(in the rows, 128 means zero)
Each row of numbers belongs to one of the objects below and depends on some of the facts about them. Some rows are named. Which object is each other row?

Some rows with their names:
[133 123 153 118 111  96  95 139  71 105 178  77 178 109 131 108 105 116
 136 114  96 105 126 114 113 161 139 100 119 138 158 151]: j_573
[124 128 133 107 116  85 101 141  73 108 177  90 181 109 128 108 108 107
 143 115  97 107 126 114 117 156 139  95 118 129 162 144]: j_429
[118 116 131  93 101  75 114 148  70 109 180  57 181 110 131 123 127  89
 141 127 101 106 145 116 108 149 155  99 123 125 141 139]: j_880
[120 114 137 104  98  75 105 145  70 104 179  53 182 109 127 108 113  88
 128 116  94 106 137 122 109 153 158 102 119 125 141 140]: j_689
[110 112 127  89  68  82 132 193  67 146 178  40 180 110 150 143 103  78
 104 201 161 122 189 110 154 126 125 106 119 122 153 146]: j_825
[124 114 134  99 116  72 122 149  67 106 171 102 179 108 129 112 106 116
 158 115 109 106 129 142 110 161 159 102 137 127 188 142]: j_605
[118 124 145 110  91 121  94 143  72 105 180  63 184 110 129 106 107  86
 113 111  96 104 126 110 122 174 133  99 116 125 161 143]: j_357
[123 121 133 107 112  78  94 144  70 108 178  64 181 111 131 110 110  94
 137 114  93 103 126 119 109 153 145  98 118 125 141 142]: j_717
[114 135 129  87  90 158 128 158 155 176 217  65 186 133 145 127 107 169
 121 116  96 198 139 145 128 111 134 100 117 122 165 161]: j_927
[113 143 128  90 104 138  88 157 110 102 176  67 171 120 193 104 103  73
 143 129 146 160 133 183 152 114 129  99 116 155 194 151]: j_956
[113 113 129  88  74  91 111 147  87 118 204  56 178 116 138 106 108  86
 101 146  96 122 128 150 134 115 131  98 118 146 138 151]: j_22
[112 147 129  90  74 133  92 144 101 106 186 103 174 120 182 105 104  81
 101 125 131 134 127 135 169 115 125  97 120 143 181 152]: j_776
[114 136 126  91  78 112 119 150  92 134 194  95 179 124 146 110 107  80
 110 146 104 117 127 124 169 119 131  96 119 125 171 146]: j_933
[121 122 132 105 111  91  97 142  71 104 178  70 178 109 128 113 108  86
 141 116  94 104 126 115 111 146 147  99 120 124 148 141]: j_940
[119 137 128  89  97 162 126 160 158 176 226  71 184 139 137 124 104 162
 123 115  95 202 130 156 127 114 137  99 118 120 167 153]: j_621
[112 114 130  89 136 104 110 188  75 103 179  37 201 107 129 109 128  86
 166 116  92 105 126 113 114 131 134  97 118 123 171 139]: j_261
[118 130 128  95 114  75 104 144  68 106 179  83 181 112 130 148 124  84
 154 113  93 103 127 119 113 142 151  98 134 124 141 139]: j_553
[117 125 147  90 102 116  88 143 115 149 181  36 179 145 127 120  99  84
 138 142 100 127 123 167 170 125 130 110 113 139 176 197]: j_416
[120 126 136 105 108  91 102 143  70 102 183  80 179 110 128 131 112  88
 139 117  95 106 127 114 114 146 148  99 125 123 144 143]: j_900

Some facts about the objects:
Δ: uses; γ: refers to
j_953	Δ	j_22; j_586	Δ	j_47; j_468	Δ	j_605; j_517	Δ	j_393; j_393	Δ	j_98; j_806	Δ	j_195
j_195	Δ	j_203; j_202	Δ	j_261; j_649	Δ	j_829; j_717	Δ	j_255; j_881	Δ	j_395; j_965	Δ	j_343
j_67	Δ	j_697; j_847	Δ	j_545; j_96	Δ	j_717; j_753	Δ	j_355; j_130	Δ	j_839; j_357	Δ	j_649
j_573	Δ	j_429; j_724	Δ	j_415; j_71	Δ	j_568; j_415	Δ	j_847; j_776	Δ	j_933; j_929	Δ	j_117
j_174	Δ	j_297; j_779	Δ	j_675; j_975	Δ	j_30; j_125	Δ	j_825; j_598	Δ	j_459; j_537	Δ	j_374
j_689	Δ	j_880; j_983	Δ	j_689; j_47	Δ	j_67; j_948	Δ	j_552; j_175	Δ	j_776; j_459	Δ	j_301
j_117	Δ	j_202; j_98	Δ	j_71; j_700	Δ	j_259; j_989	Δ	j_174; j_355	Δ	j_788; j_29	Δ	j_670
j_552	Δ	j_724; j_670	Δ	j_953; j_230	Δ	j_553; j_259	Δ	j_695; j_199	Δ	j_973; j_260	Δ	j_975
j_301	Δ	j_817; j_817	Δ	j_96; j_458	Δ	j_517; j_22	Δ	j_758; j_255	Δ	j_230; j_374	Δ	j_64
j_568	Δ	j_948; j_839	Δ	j_833; j_615	Δ	j_989; j_967	Δ	j_101; j_429	Δ	j_965; j_545	Δ	j_526
j_416	Δ	j_39; j_39	Δ	j_109; j_913	γ	j_348; j_100	γ	j_951; j_100	γ	j_668; j_100	γ	j_109
j_30	γ	j_49; j_843	γ	j_275; j_843	γ	j_900; j_843	γ	j_940; j_843	γ	j_788; j_843	γ	j_480
j_393	γ	j_817; j_364	γ	j_553; j_364	γ	j_480; j_411	γ	j_395; j_411	γ	j_151; j_411	γ	j_98
j_956	γ	j_71; j_956	γ	j_186; j_956	γ	j_29; j_956	γ	j_199; j_956	γ	j_73; j_649	γ	j_395
j_649	γ	j_598; j_881	γ	j_829; j_881	γ	j_792; j_881	γ	j_202; j_881	γ	j_779; j_881	γ	j_415
j_625	γ	j_568; j_625	γ	j_365; j_625	γ	j_783; j_161	γ	j_806; j_847	γ	j_605; j_847	γ	j_357
j_847	γ	j_758; j_847	γ	j_125; j_577	γ	j_675; j_577	γ	j_125; j_753	γ	j_695; j_753	γ	j_496
j_753	γ	j_880; j_141	γ	j_929; j_141	γ	j_568; j_141	γ	j_348; j_141	γ	j_833; j_933	γ	j_723
j_933	γ	j_526; j_130	γ	j_586; j_927	γ	j_695; j_927	γ	j_395; j_927	γ	j_365; j_793	γ	j_395
j_793	γ	j_468; j_825	γ	j_817; j_825	γ	j_833; j_825	γ	j_470; j_825	γ	j_496; j_825	γ	j_689
j_825	γ	j_125; j_952	γ	j_929; j_952	γ	j_348; j_952	γ	j_983; j_952	γ	j_724; j_952	γ	j_96
j_351	γ	j_496; j_776	γ	j_758; j_776	γ	j_29; j_776	γ	j_896; j_618	γ	j_723; j_618	γ	j_668
j_618	γ	j_545; j_618	γ	j_655; j_174	γ	j_552; j_174	γ	j_261; j_621	γ	j_408; j_621	γ	j_395
j_621	γ	j_187; j_948	γ	j_29; j_308	γ	j_368; j_308	γ	j_496; j_308	γ	j_67; j_459	γ	j_900
j_459	γ	j_415; j_459	γ	j_195; j_117	γ	j_860; j_117	γ	j_833; j_117	γ	j_953; j_64	γ	j_929
j_64	γ	j_724; j_64	γ	j_468; j_980	γ	j_792; j_980	γ	j_545; j_989	γ	j_199; j_989	γ	j_598
j_355	γ	j_480; j_178	γ	j_552; j_178	γ	j_798; j_178	γ	j_496; j_670	γ	j_769; j_670	γ	j_186
j_828	γ	j_374; j_828	γ	j_49; j_230	γ	j_973; j_230	γ	j_49; j_259	γ	j_202; j_259	γ	j_758
j_259	γ	j_663; j_641	γ	j_806; j_260	γ	j_429; j_386	γ	j_779; j_386	γ	j_951; j_386	γ	j_151
j_386	γ	j_96; j_386	γ	j_663; j_7	γ	j_860; j_7	γ	j_334; j_7	γ	j_517; j_561	γ	j_546
j_561	γ	j_67; j_561	γ	j_429; j_924	γ	j_937; j_924	γ	j_940; j_924	γ	j_73; j_382	γ	j_186
j_458	γ	j_792; j_458	γ	j_798; j_22	γ	j_860; j_22	γ	j_203; j_471	γ	j_368; j_471	γ	j_297
j_471	γ	j_896; j_471	γ	j_49; j_255	γ	j_880; j_255	γ	j_125; j_28	γ	j_408; j_839	γ	j_769
j_839	γ	j_973; j_839	γ	j_48; j_609	γ	j_951; j_609	γ	j_496; j_422	γ	j_929; j_416	γ	j_798
j_416	γ	j_783; j_416	γ	j_199; j_416	γ	j_73; j_416	γ	j_598; j_101	γ	j_817; j_101	γ	j_798
j_39	γ	j_798; j_39	γ	j_833; j_760	γ	j_779; j_760	γ	j_900; j_760	γ	j_553

Rows to name:
No name comes twice in this set of rows, the named rows included.
[116 141 131  88  88 199 108 163 181 188 226  53 190 147 131 114 104 134
 125 112  96 208 127 152 151 117 133  99 119 120 195 151] : j_649
[112 135 131  87  74  86 124 165  68 148 176  36 202 109 189 151 103 168
 102 163 128 126 186 105 149 120 126  99 119 171 139 203] : j_351
[114 112 131  92 139 116 101 176  72 104 181  36 190 111 127 107 122  82
 153 111  92 105 124 115 111 130 131  99 117 122 169 143] : j_202
[130 115 145 116  92  87 107 143  73 105 181  52 179 107 131 105 109 104
 114 116  97 104 132 130 109 156 147 110 121 132 136 146] : j_983
[111 112 134  87  75  73  93 144  80 158 180  35 186 127 127 160  98  81
 130 190  95 102 125 144 169 129 126 116 116 141 162 191] : j_39
[113 112 135  91  75  69  96 184  66 158 182  35 179 137 126 151 100  79
 144 226  95 103 138 148 172 111 129 114 116 126 142 161] : j_101
[112 112 147  88  72  74 100 173  70 158 177  33 190 113 129 156 101 105
 103 194 115 107 162 111 168 120 130 110 117 159 138 201] : j_178

The same objects again, as new rows of numbers:
Known rows:
[125 118 138 120 127 127 115 113 143 139 146 122 121 163 123 128 118 126
 131 120 136 126 131 120 135 138]: j_537
[ 92 129 141 131 123  94  97 224 149 146 201 186 109 142 142 111  82 162
 109 117 110 189 185 204 184 102]: j_545
[128 134 170  91 164 125 193  77 145 170 169 190  87 182 136 111  71 109
 139 139 110  95 115 121  96 127]: j_301
[110 136 146  89  58 141  75 149 224 135 170 173 126 178  89  92 112 128
 137 161 137 143 160 212 186 138]: j_415
[147 122 105 132 151 171 123  98  76  93 114 120 172 157 106  87  54 103
 157  56 104 163 190 171 130 117]: j_199
[116 163  98 138 123 102 150 156  56 156 106 108  92  88 126 129 144 156
 121 141 124  73 113 130 124 167]: j_178
[118 153 118 140 114 102 143 144 113 133 120 107 123  88 135 137 175 134
 133 181 142  92  95 130 112 155]: j_577
[138 141 173 145 102 140 103 116 110  71 138 139 195 103 116 129 141  98
 134 151 118 139 117 183 100 106]: j_758
[140 123 115 106 103  99 149 122 123 182 108 140 123  97 145 148 222 141
  77 155 164  71 109 101 125 162]: j_386
[137 116  97 125 134 125 141 104  95 139  91 129 124 118 133 155 146 134
 117 117 136 113 141 109 126 137]: j_28
[119  97  88 101 134 131 154  77  93 150  85 124 106 106 132 156 164 133
 108 134 145  90 152  80 121 160]: j_793
[137 117  85 108 113 114 160  82  84 167  89 131 123  99 148 151 187 143
  97 124 150  90 149  93 119 156]: j_411
[168 132 126 164 145 172 125 101 119  71 124 114 161 134 123 113  56 112
 145  84 122 169 171 169 115  91]: j_186
[120 125 135 143 131 119 130 183  87 134 144 158 141 105 166 130 123 160
  92 118 103 162 124 131 153  88]: j_109
[169 140 172 131 132 172 122 133 154 106 103 129 147 131  96  75 113 111
 114  88 139 149 140 151 127  99]: j_940
[ 96 129 165 132 150 138 128 169 169 106 129 129  89 109 107 121 103 137
 129 117 123 157 115  92 136  86]: j_203
[112 123 131 135 111 121 128 159  80 110 153 172 161  84 167 122 136 135
 109 134  98 175 128 147 133  74]: j_951
[172 141 152 112 112 115 130 130 179 183 101 134 119 124 111 101 200 133
  69 142 184  83  98 105 132 160]: j_760
[118 139 141 148 116 138 138 164  82 111 125 121 145 118 134 121 103 138
 132 123 110 148 127 138 143 101]: j_261

Which object is each row?
No name comes twice in this set of rows, the named rows included.
[132 132 151 151 129 127 124 135 134 102 149 132 132 106 144 147 119 135
 131 146 113 151 116 147 113  93] : j_546
[165 127  39 145  87 169 117  26 195  99  74  98 161 168 134 144  54 116
 147 127 126  69 101 171 141 183] : j_948
[ 56  91 104  77  83 173 108  71 237  95 122 164 103 164 110 147  94 109
 171 176 119 131 156 122 181 128] : j_724
[157 140 126 144 135 173 125 113  85  79 108 119 154 129  97  81  65 108
 151  60 111 155 183 161 124 103] : j_73
[ 76 101 147 101 127 144 132 120 138  96 116 156 111  97 119 125 136 111
 147 141 119 167 141  70 126  78] : j_348
[114 132 138  53 183 180 123  81 124 126 159 182 121 135 165 104 159 120
 160 145  87 170 118  79  99 129] : j_96
[140 118 157 103 104 142 105 145 152 127 151 174 167 133 136  87 149 100
 115 122 125 159 128 141 143 113] : j_779
[123 134 103 129 147 164 148 126  61  95  97 128 132 109 118 101  80 116
 144  77 100 139 182 131 132 102] : j_783
[ 79 130 142 122 123 112 123 155  96 108 151 122 129 128 126 114 115 113
 173 157  92 125 123 129 126 125] : j_689
[ 95 160 113 129 111  83 158 165  81 149 110 102  82  88 129 141 193 137
 133 188 133  58  84 109 115 168] : j_825
[135 126 141 127  96 134 132 130 122 112 139 157 175 101 153 119 162 121
 124 146 126 152 130 138 128 103] : j_663
[145 179  84  99 173 148  75 115  67 128 142  77 124 128 160 131 218 172
 175 168  93 142  95 114  96 219] : j_255
[193 142  97 149 137 133 148  92  99 147  80  85 127 126  98 126 132 138
 110  94 156  76 149 149 106 180] : j_956

Now the same objects, written a new way:
Some rows with their names:
[137 106 215 124  98 111 133 156 127 132 102 131 150 133  88 202 118 119
 138 102 110 112 125 123 147 162 133  99 111 180 159 101 136 102 117]: j_975
[144  97 167 137  84 122 138 158 141 143  97 146 146 137  83 212 131 119
 119 130 152 126 103 127 147 180 136 135 102 151 135 101 166  86 134]: j_880
[127  82 167  99 110 117 155 107 125 156  95 140 190 150  48 201 105 114
 144 116 136 133 103 144 144 183 113 109 140 161 141  88 151 112 147]: j_753
[132 125 202 118  97 120 173 139 166 163 133 124 155 110  65 203  92 111
 156 105 120 112  85 133 131 158 115  84 113 154 156  74 139 116 144]: j_760
[172 125 206 110 109  80 141 136 106 144 107 143 165 151  66 208 103 156
 128 119 148 104  93 137 141 185 130  69 139 154 112  86 152 107 136]: j_117
[153 103 187 121  70 144 138 157 145 168  96 146 158 112  87 199 108 108
 136 112 136 124  98 133 131 181 123 137 103 163 162  95 160  90 136]: j_151
[139 111 182 106  84 108 179 133 155 172 108 125 167 127  58 201  91 117
 153 113 123 124  85 149 134 163 104  93 121 167 163  82 153 112 129]: j_386
[160 105 181 133 118  96 169 134 134 153 105 148 164 128  84 201 116 114
 131 127 127 133 117 143 162 197 114  93 127 166 131  79 169 137 149]: j_39
[121  92 168 137 100 100 185 115 155 145 102 125 170 166  55 225 114 116
 129 143 129 125 105 125 158 187 126  92 128 159 130  84 163 126 133]: j_825
[120 100 200 119  93 116 138 152 132 148 109 143 158 140  74 186 125 110
 128  98 124 109 125 139 142 159 139 107 108 168 158  96 136 103 151]: j_965
[137  96 184 112 117 118 145 144 125 166 113 131 171 123  64 200 109 116
 165 130 119 118 103 155 138 185 107 101 128 150 135  85 152 129 124]: j_458
[130 119 207 143  88 148 148 139 144 143 130 154 155 118  78 194 109  90
 142 112 135 105  93 108 131 178 131 105  93 139 171  78 112  87 177]: j_788
[122  94 172 106  99  90 164 137 142 136 101 127 155 144  54 199 118 123
 139  98 135 126 113 139 148 158 132  95 122 168 144 101 153 107 122]: j_561
[160 120 182 123  92  99 134 165 108 141  96 158 144 121  90 212 126 139
 127 126 167 114  88 133 145 185 135 104 111 142 139 100 131  80 131]: j_261
[141  99 180 122 110 112 148 141 127 147 107 137 162 144  66 209 120 127
 136 133 134 120 105 138 147 187 124 104 122 148 124  95 166 122 131]: j_393
[158 101 197 117  69 134 139 157 137 172  96 148 163 114  78 192 106 113
 129 111 119 127  93 137 144 182 134 139 110 165 167 101 162  88 133]: j_98
[136 119 195 133  83 149 141 159 148 159 126 137 147 100  88 200 121 110
 155 117 134 112  97 133 124 175 117 120  86 144 157  82 139  91 142]: j_415
[160 102 195 127  82 132 123 159 126 163 103 151 166 132  83 195 111 116
 115 118 128 117 102 127 148 200 132 140 112 160 141  96 175  96 143]: j_568
[ 99 106 194 134  72  97 169 168 138 165  90 140 170 125  62 212 131 124
 144 154  99 100 113 151 135 178 130  88 104 147 163 114 126 122  93]: j_933

Which object is each row?
No name comes twice in this set of rows, the named rows included.
[125 108 182 122  93 113 166 151 138 169 112 142 160 123  75 203 120 110
 164 140 122 115 105 164 139 170 112  86 117 155 155  92 129 121 117] : j_980
[132  73 172 127  99 156 108 137 125 140 110 134 159 132  80 211 137 115
 141 118 131 128 122 122 138 197 126 147 102 152 123  91 170  95 148] : j_125
[154 106 197 121 138  93 174 139 132 155 115 138 172 111  70 182 100  98
 145 103 107 142 111 153 179 198 113 101 152 162 153  84 163 148 141] : j_416
[143  96 170 126  74 144 126 163 133 166 100 152 150 111  92 206 129 114
 145 126 142 127 109 140 124 178 119 135  93 155 151  96 150  83 132] : j_951
[138 105 172 138  96 133 143 155 143 129 101 149 146 114  86 205 135 108
 137 119 157 135 100 106 141 179 140 142  77 147 154  99 149  91 139] : j_758
[139 106 201 116 122 110 158 156 138 150 111 138 175 135  58 188  99  94
 134 127 114 122  91 138 174 191 127 117 140 149 165  96 155 128 135] : j_989
[153 108 199 107  78 106 176 128 149 175 100 132 183 148  56 201  86 123
 128 108 118 117  95 134 146 172 120  98 131 173 150  82 173 114 133] : j_952
[142  98 175 132  99 131 125 162 119 148 103 148 155 127  88 205 133 123
 135 129 142 120 104 138 151 189 128 127 103 147 129  97 159  99 135] : j_552
[113  94 170 127 102 119 146 159 146 119 104 137 138 130  70 199 131  99
 124 107 153 132 108 115 156 162 149 137  95 152 163 112 151  90 135] : j_297
[127 107 182 136  67 113 145 182 129 166  95 160 147 121  91 205 143 112
 138 141 128 106 118 158 137 171 131 103  96 156 164 113 120  97 119] : j_526

The same objects again, as new rows of numbers:
Some rows with their names:
[172 136  99 118 120 114 157 148 119 168 144 174 147 102 208 143 167 164
 207 117 101 114  59 109 130 126 165 143]: j_459
[141 125 124 120 106 134 134 132 141 142 108 140 143 138 160 132 151  93
 139 144 147 127 122 131 108 116 146 151]: j_195
[160 137 146 123 122 135  87 130 136 104 104 181 161 135 125 122 119 146
  80 107 135 156 172 129 108 121 129 132]: j_49
[149 147 121 136 133 130 121 126 143 117 140 158 170 104 126 122  92 156
 140  92 117 137 164 133 120 135  95 132]: j_30
[138 131 109 131 120 126 134 121 139 119 129 132 144 129 133 137 132 129
 131 139 139 126 124 136 138 131 117 133]: j_975
[145 109 166  64 162 131 126  99  92 135  77  64 112 152 125 160 131 171
  79  98 180 166  98 137 117  83 104 103]: j_552
[122 128 107 157 166 141 142 126  98 152 153  88 114 110 119 118 104 143
 141 111 110 105 124 146 141 138 122  98]: j_178
[ 76 126 146 144 149 107 153 130 124 139 159 124  92 104 106 108 111 133
 148 106  99 112 119 122 145 139 105 121]: j_927
[119 127 157  89 129 128 118 141 130 127 138 154 117 141 131 112 148 102
 105 127 118 122 135 123  86 111 159 132]: j_663
[139 131 106 134 116 126 142 121 145 121 135 132 153 114 137 136 122 140
 150 138 134 128 123 129 137 129  96 127]: j_130
[136 119 153  93 106 125 122 140 127 131 126 150 113 154 152 123 168  80
 118 149 139 127 115 126  89 113 163 150]: j_779
[168 111 102  93 139 153 128 134 119 145 207 119  89  93 133 113 123 140
 189 125 138  92 120 142 141 145  87 130]: j_618
[188 128 115  69 105  94  65  89 130 158 121 110  73 119 128 128 162 121
 137 211 148 129 110 155 122 135 119 139]: j_545
[ 79 155 136 122 130 118 177 118 135 112 171 118 103 109 115 113 117 144
 179 118  87 105 125 105 127 132 102 152]: j_952
[136 134 118 118 122 130 129 121 135 118 129 131 139 130 129 137 126 137
 136 127 136 134 129 126 135 132 114 136]: j_967
[149 133 115 126 120 143 129 128 131 124 146 127 127 115 127 130 114 148
 166 123 127 124 149 123 137 133 113 151]: j_641
[133 116 148 141 108 136 127 145 131 147  99 141 138 145 152 130 141  98
 168 130 137 123 144 126 113 105 156 161]: j_788
[118 117 108  96 114 129 137 141 161 140 136 152 142 155 155 124 159  94
  89 152 151 124 120 155  84 111 154 129]: j_202
[158 124 112  88 142 144 132 131 120 138 205 127  90 105 131 111 121 136
 166 123 122  93 121 134 125 149  98 126]: j_100

Which object is each row?
No name comes twice in this set of rows, the named rows included.
[133 127 135 124 147 150  91 132  98 125 124 118 113 160 109 119 154 128
  46 130 119 138 132 132 116 121 178 105] : j_496
[ 92 114 170 129 130 109 118 133 125 124 112 141  95 147  92 124 137 125
  94 128 123 134 125 118 144 124 153 132] : j_365
[119 142 115 129 141 141 112 123 109 122 106 112 145 158 124 133 144 122
  41 135 121 144 123 137 101 126 174  93] : j_125
[ 98  98 153 153 140 110 113 142 116 136  92 134  97 148 104 122 135 122
 100 128 129 133 133 125 155 117 150 130] : j_783
[102 121 152 119 145 114 114 138 118 129 137 140 100 144 101 118 139 125
  77 122 117 133 126 125 129 128 149 116] : j_695
[119 139 102 141 142 136 125 118 108 124 119  92 141 148 120 140 143 135
  67 141 122 131 114 139 118 129 165 105] : j_689
[ 98 136 135 127 157 152 106  86 100  61 113 110 240 131  93 186 202  73
 135 174 140 102 116  93 176 122 142  95] : j_953
[119 144 119 113 146 119 157 128 143 152 153 125 149 105 163 117 121 105
 147 114 115 117 108 132  92 140 108 111] : j_259
[151 106 142 101 121 148 104 144 111 140 136 127  97 159 133 123 154 105
 119 144 144 114 125 136 114 116 163 142] : j_792
[122 104 143 144 138 144  97 136  98 144  97 108  97 159 109 126 142 121
  84 135 136 136 127 135 141 120 183 115] : j_798

